Below are the code and all the weights of a small trained network. Each question names an input and a class and asks about switching units off, where a switched-off unit gives its printed mean instead of its output.

import numpy as np


def w(rows, s, z=0):
    codes = np.array(rows[::2]) - 128.0
    scale = np.full(codes.shape[1], s)
    scale[-1] = z or s
    return codes * scale


def norm(h):
    return h / np.sqrt((h * h).mean(-1, keepdims=True) + 1e-5)


def f(y):
    return np.maximum(y, 0)


def log_softmax(a):
    a = a - a.max(-1, keepdims=True)
    return a - np.log(np.exp(a).sum(-1, keepdims=True))


def net(x, mask):
    res = np.array(x, float).reshape(1, 8) / 4 @ E
    u = 0
    for l in range(4):
        y = f(norm(res) @ A[l][:, :-1].T + A[l][:, -1])
        res = res + np.where(mask[u : u + 9], y, B[l][:, -1]) @ B[l][:, :-1]
        u += 9
    return log_softmax(norm(res)[-1] @ U[:, :-1].T + U[:, -1])


A, B = {}, {}
E = w([
[125,127,126,127,128,129],'x0',
[30,56,73,18,227,114],'x1',
[130,127,129,129,128,132],'x2',
[130,127,130,128,128,127],'x3',
[60,103,225,222,200,232],'x4',
[127,126,128,130,128,128],'x5',
[39,50,195,136,3,51],'x6',
[238,19,197,70,113,177],'x7',
],0.0029)
A[0] = w([
[3,200,74,195,81,91,120],'L0N1',
[139,30,224,77,83,141,120],'L0N2',
[135,148,91,88,243,171,147],'L0N3',
[96,60,223,149,227,116,6],'L0N4',
[133,102,153,219,139,150,165],'L0N5',
[204,95,194,58,170,156,106],'L0N6',
[58,72,176,153,36,129,99],'L0N7',
[86,249,107,88,130,183,111],'L0N8',
[151,36,248,78,105,92,103],'L0N9',
],0.0044,0.0026)
B[0] = w([
[215,1,119,185,193,50,254],'L0N1',
[112,85,119,195,184,35,248],'L0N2',
[128,161,193,85,164,83,240],'L0N3',
[114,122,73,115,71,161,174],'L0N4',
[138,156,68,94,54,136,214],'L0N5',
[154,104,68,209,161,107,209],'L0N6',
[155,177,228,85,166,86,225],'L0N7',
[192,68,112,178,175,135,199],'L0N8',
[159,124,103,137,175,112,242],'L0N9',
],0.0046,0.0028)
A[1] = w([
[52,105,117,34,122,175,109],'L1N1',
[95,138,74,65,132,178,82],'L1N2',
[187,230,159,118,184,189,3],'L1N3',
[154,216,188,144,34,169,25],'L1N4',
[17,120,218,206,164,248,33],'L1N5',
[62,86,201,253,179,167,167],'L1N6',
[39,170,109,179,108,80,142],'L1N7',
[151,185,77,198,28,222,84],'L1N8',
[44,139,209,78,123,84,98],'L1N9',
],0.0046,0.0022)
B[1] = w([
[91,140,111,87,182,76,149],'L1N1',
[101,122,180,150,123,78,141],'L1N2',
[118,199,128,68,213,163,180],'L1N3',
[163,178,130,214,118,130,159],'L1N4',
[96,124,21,105,1,183,176],'L1N5',
[139,134,50,93,59,78,253],'L1N6',
[166,61,135,173,232,121,167],'L1N7',
[127,123,195,131,106,63,179],'L1N8',
[109,193,178,62,147,121,168],'L1N9',
],0.0055,0.0032)
A[2] = w([
[190,72,158,118,119,181,186],'L2N1',
[114,176,107,127,180,191,50],'L2N2',
[124,125,138,125,97,68,113],'L2N3',
[158,135,124,96,104,87,154],'L2N4',
[59,114,132,137,61,133,86],'L2N5',
[57,78,106,170,74,253,80],'L2N6',
[94,102,91,68,169,86,125],'L2N7',
[175,44,148,120,126,173,9],'L2N8',
[50,173,82,185,159,111,86],'L2N9',
],0.0064,0.0015)
B[2] = w([
[55,99,10,241,202,28,170],'L2N1',
[239,161,68,135,169,207,168],'L2N2',
[126,184,114,77,143,194,216],'L2N3',
[82,195,97,181,70,243,216],'L2N4',
[202,163,145,32,119,27,149],'L2N5',
[97,142,33,86,60,110,144],'L2N6',
[130,146,161,192,61,243,254],'L2N7',
[102,68,62,217,148,19,152],'L2N8',
[174,1,105,171,137,44,167],'L2N9',
],0.0041,0.0039)
A[3] = w([
[152,152,130,254,147,122,123],'L3N1',
[166,180,71,113,75,109,89],'L3N2',
[145,145,49,55,54,121,6],'L3N3',
[159,116,156,176,59,121,80],'L3N4',
[57,132,226,80,72,64,101],'L3N5',
[63,92,151,110,201,159,83],'L3N6',
[188,204,156,171,158,154,114],'L3N7',
[26,67,87,28,209,140,98],'L3N8',
[73,89,185,130,79,22,126],'L3N9',
],0.0067,0.0022)
B[3] = w([
[101,95,170,66,119,94,255],'L3N1',
[62,86,88,97,119,163,213],'L3N2',
[2,118,31,192,91,197,181],'L3N3',
[73,179,177,109,128,132,197],'L3N4',
[177,179,107,115,209,198,192],'L3N5',
[84,124,157,118,51,116,157],'L3N6',
[87,106,199,105,115,167,214],'L3N7',
[156,183,250,156,19,74,205],'L3N8',
[192,144,75,103,243,226,230],'L3N9',
],0.0058,0.0048)
U = w([
[167,178,127,92,235,195,190],'0',
[150,30,86,182,177,2,144],'1',
[25,142,9,128,33,179,4],'2',
[101,171,224,134,41,86,148],'3',
],0.0097,0.0014)

Each question gives the input, the list of numbers given to net, and the class t.
The units are the neurons (one row each of A and B). Each row of codes is followed by its name. A weight is (code - 128) times the scale printed after its matrix; where a second scale follows, it is the last column's (A, B and U).
mask holds one flag per neuron, layer by layer. A switched-off neuron (its flag False) gives its mean, the last column of its row in B, instead of its output. The means were averaged over made-up inputs and are rounded, as every weight is.
A unit's drop is (log p(t) with every unit on - log p(t) with that unit switched off) / (log p(t) with every unit on - log p(t) with every unit switched off).
The circuit of an input: a set's keep is (log p(t) with only the set's units on - log p(t) with every unit switched off) / (log p(t) with every unit on - log p(t) with every unit switched off). Starting from the 12 units with the biggest drops (on a tie, the unit counted first), units are removed one at a time, each time the one whose removal leaves the highest keep (on an exact tie, the one counted first), for as long as the keep stays at least 0.8.
units of the circuit, in order: the units of the circuit, biggest drop first
most important unit: the unit with the biggest drop
top k neurons: the k neurons with the biggest drops, biggest first
k most important neurons of layer l: the k neurons of layer l with the biggest drops, biggest first
drop of u: that unit's drop, to one decimal
input [2,-5,3,-6,5,1,7,-8], class 1: most important unit	L0N1
input [0,-8,4,-1,-8,5,3,6], class 2: units of the circuit, in order	(L3N2 L3N3)
input [7,7,5,7,5,-2,7,-2], class 0: 2 most important neurons of layer 3	(L3N9 L3N5)
input [2,-8,2,-4,6,7,-7,1], class 3: units of the circuit, in order	(L3N9 L3N1)
input [0,1,8,3,7,6,8,5], class 0: units of the circuit, in order	(L3N9 L3N5)
input [3,-8,-1,-1,7,2,-5,-5], class 3: units of the circuit, in order	(L3N9 L3N1)
input [-6,-2,-3,8,7,-5,-6,-2], class 2: units of the circuit, in order	(L1N5 L1N6)
input [1,8,-3,-1,-7,7,-3,1], class 3: units of the circuit, in order	(L3N8 L3N9)
input [4,-7,5,3,5,-2,-5,-3], class 3: units of the circuit, in order	(L3N9 L3N1)
input [4,-1,-5,5,8,-3,7,5], class 2: units of the circuit, in order	(L1N5 L2N6)
input [8,8,-5,6,-4,3,8,3], class 0: units of the circuit, in order	(L3N5 L3N9)
input [6,-1,-8,0,-2,6,-7,8], class 1: units of the circuit, in order	(L2N1 L2N8)
input [2,-1,-2,1,-7,-8,7,-7], class 0: top 2 neurons	(L3N9 L1N6)
input [-6,4,-5,4,0,7,0,-5], class 1: units of the circuit, in order	(L0N1)
input [-8,1,-5,4,-3,1,6,-6], class 0: top 2 neurons	(L3N9 L0N7)
input [-4,-5,-5,-1,-7,-7,-4,-7], class 1: 2 most important neurons of layer 1	(L1N6 L1N5)
input [-4,8,-5,2,6,4,-5,0], class 3: top 2 neurons	(L3N8 L0N3)
input [2,2,8,4,8,7,-7,6], class 2: top 2 neurons	(L1N5 L0N1)
input [2,7,-7,3,-5,0,-3,6], class 3: top 3 neurons	(L3N8 L0N1 L1N6)
input [-3,8,7,-1,3,6,3,2], class 3: units of the circuit, in order	(L3N8)
input [-7,-2,6,3,-8,8,5,5], class 2: top 2 neurons	(L0N1 L2N4)
input [-2,2,0,-5,-8,-4,-7,1], class 2: 2 most important neurons of layer 3	(L3N3 L3N9)
input [3,7,-5,7,4,7,-2,1], class 3: top 2 neurons	(L3N8 L0N3)
input [7,3,-8,-5,1,-5,1,-2], class 3: top 2 neurons	(L0N2 L0N6)
input [5,5,-2,-4,8,1,2,-1], class 2: drop of L1N5	3.3
input [-8,-6,-6,-8,-3,8,-2,2], class 3: drop of L1N6	0.2
input [-5,-3,5,-3,-1,1,5,-8], class 1: drop of L0N1	0.1
